Below is a small trained network, with its code and all its weights. Each question gives an input and a class and asks what happens when units are switched off, that is, made to give their printed mean instead of their output.

import numpy as np


def w(rows, s, z=0):
    codes = np.array(rows[::2]) - 128.0
    scale = np.full(codes.shape[1], s)
    scale[-1] = z or s
    return codes * scale


def f(y):
    return np.maximum(y, 0)


def log_softmax(a):
    a = a - a.max(-1, keepdims=True)
    return a - np.log(np.exp(a).sum(-1, keepdims=True))


def net(x, mask):
    res = np.array(x, float).reshape(1, 8) / 4 @ E
    y = f(res @ A[0][:, :-1].T + A[0][:, -1])
    res = res + np.where(mask, y, B[0][:, -1]) @ B[0][:, :-1]
    return log_softmax(res[-1] @ U[:, :-1].T + U[:, -1])


A, B = {}, {}
E = w([
[88,62,154,255,147,77,147,186,149,141,222],'x0',
[122,153,114,138,116,143,124,139,183,85,95],'x1',
[162,173,124,103,200,4,152,58,228,156,152],'x2',
[147,136,177,204,167,113,185,145,35,100,13],'x3',
[192,48,231,118,58,30,81,157,154,146,102],'x4',
[121,79,106,113,121,117,148,104,141,122,123],'x5',
[138,110,94,143,114,128,135,109,135,130,124],'x6',
[120,70,111,99,117,103,160,94,137,96,139],'x7',
],0.0088)
A[0] = w([
[113,162,131,60,103,139,153,108,126,130,92,16],'neuron 1',
[160,137,121,115,145,80,109,150,155,138,121,90],'neuron 2',
[43,166,74,128,184,146,158,103,116,135,129,6],'neuron 3',
[174,165,116,125,244,56,115,77,165,126,138,70],'neuron 4',
[139,143,110,77,166,155,105,105,110,104,124,81],'neuron 5',
[67,164,90,144,157,165,173,98,120,120,152,166],'neuron 6',
[145,118,154,175,134,143,145,145,140,110,175,112],'neuron 7',
[169,131,129,170,143,123,222,124,116,107,71,161],'neuron 8',
[115,116,108,78,76,162,109,131,172,138,208,46],'neuron 9',
[209,171,125,94,83,142,122,91,134,150,86,57],'neuron 10',
[78,118,121,201,147,108,170,175,176,129,182,40],'neuron 11',
[120,145,93,91,104,148,56,121,195,144,200,58],'neuron 12',
[109,115,148,124,78,170,67,156,78,51,142,131],'neuron 13',
],0.011,0.0019)
B[0] = w([
[70,131,144,163,112,141,159,117,152,165,83,183],'neuron 1',
[120,76,128,84,70,161,83,172,96,66,127,174],'neuron 2',
[223,141,158,107,109,37,74,123,117,126,103,219],'neuron 3',
[148,26,87,151,163,255,66,142,157,122,183,246],'neuron 4',
[55,138,137,47,121,85,123,72,145,187,101,181],'neuron 5',
[224,80,156,62,99,133,60,137,118,99,98,223],'neuron 6',
[82,141,68,136,116,91,85,55,159,170,113,178],'neuron 7',
[129,188,188,171,203,137,200,181,47,128,148,211],'neuron 8',
[170,142,157,151,206,113,222,126,43,84,189,229],'neuron 9',
[82,153,142,86,96,108,156,66,125,186,112,199],'neuron 10',
[42,185,106,91,90,93,121,68,131,241,91,221],'neuron 11',
[138,177,170,180,143,114,181,178,54,108,230,239],'neuron 12',
[119,63,61,46,129,141,110,133,132,83,181,216],'neuron 13',
],0.0078,0.012)
U = w([
[144,174,189,183,211,110,254,201,59,83,154,98],'0',
[35,160,100,112,101,75,149,44,112,161,121,54],'1',
[128,36,51,118,146,236,100,203,114,74,145,99],'2',
[229,96,191,116,62,8,89,180,117,86,117,251],'3',
],0.0085,0.0031)

Each question gives the input, the list of numbers given to net, and the class t.
The units are the neurons (one row each of A and B). Each row of codes is followed by its name. A weight is (code - 128) times the scale printed after its matrix; where a second scale follows, it is the last column's (A, B and U).
mask holds one flag per neuron, in row order. A switched-off neuron (its flag False) gives its mean, the last column of its row in B, instead of its output. The means were averaged over made-up inputs and are rounded, as every weight is.
A unit's drop is (log p(t) with every unit on - log p(t) with that unit switched off) / (log p(t) with every unit on - log p(t) with every unit switched off).
The circuit of an input: a set's keep is (log p(t) with only the set's units on - log p(t) with every unit switched off) / (log p(t) with every unit on - log p(t) with every unit switched off). Starting from the 12 units with the biggest drops (on a tie, the unit counted first), units are removed one at a time, each time the one whose removal leaves the highest keep (on an exact tie, the one counted first), for as long as the keep stays at least 0.8.
circuit, biggest first: the units of the circuit, biggest drop first
most important unit: the unit with the biggest drop
top k neurons: the k neurons with the biggest drops, biggest first
drop when u is switched off: that unit's drop, to one decimal
input [1,8,-8,-4,8,6,2,-2], class 2: most important unit : neuron 13
input [2,-8,-1,-3,-4,5,-6,-1], class 3: circuit, biggest first : neuron 6; neuron 3; neuron 4
input [0,0,-7,-1,5,0,-2,2], class 2: top 2 neurons : neuron 13; neuron 3
input [-5,3,-8,-8,-8,4,-6,5], class 0: top 2 neurons : neuron 9; neuron 12
input [8,1,-2,-5,-7,2,2,4], class 1: top 2 neurons : neuron 11; neuron 7
input [-8,-3,8,8,7,2,0,1], class 0: top 2 neurons : neuron 8; neuron 11
input [-7,7,-7,3,-8,-1,6,-1], class 3: circuit, biggest first : neuron 3; neuron 6
input [1,2,-3,2,-5,4,1,-6], class 3: top 2 neurons : neuron 4; neuron 3
input [-1,0,3,2,-1,0,8,1], class 2: circuit, biggest first : neuron 12; neuron 4; neuron 11
input [-1,-6,0,-5,-8,5,6,1], class 3: top 3 neurons : neuron 6; neuron 3; neuron 8
input [4,-8,-2,0,4,4,-4,0], class 1: top 3 neurons : neuron 6; neuron 3; neuron 4
input [1,-3,7,-7,1,5,3,1], class 0: top 4 neurons : neuron 12; neuron 9; neuron 13; neuron 6
input [-2,2,5,-4,-3,-1,-2,1], class 2: top 2 neurons : neuron 4; neuron 8
input [7,1,5,-5,-8,1,-1,-2], class 3: circuit, biggest first : neuron 3
input [3,1,0,-3,-4,4,-1,7], class 3: top 3 neurons : neuron 6; neuron 8; neuron 3
input [6,-8,-5,2,-8,7,-5,2], class 3: circuit, biggest first : neuron 6; neuron 3
input [3,0,2,2,-5,2,-1,2], class 3: circuit, biggest first : neuron 3; neuron 6
input [5,-7,-1,1,-7,-5,5,-2], class 3: top 2 neurons : neuron 6; neuron 3
input [8,-8,8,-4,3,-6,7,7], class 1: top 2 neurons : neuron 11; neuron 7
input [-6,-5,-3,-2,-4,2,5,0], class 1: most important unit : neuron 5
input [-3,-6,8,3,-4,4,-1,6], class 2: drop when neuron 4 is switched off : 1.1
input [-4,-4,0,-5,-7,0,8,5], class 3: drop when neuron 6 is switched off : 0.5
input [8,-1,7,-7,7,2,0,2], class 1: drop when neuron 11 is switched off : 1.7
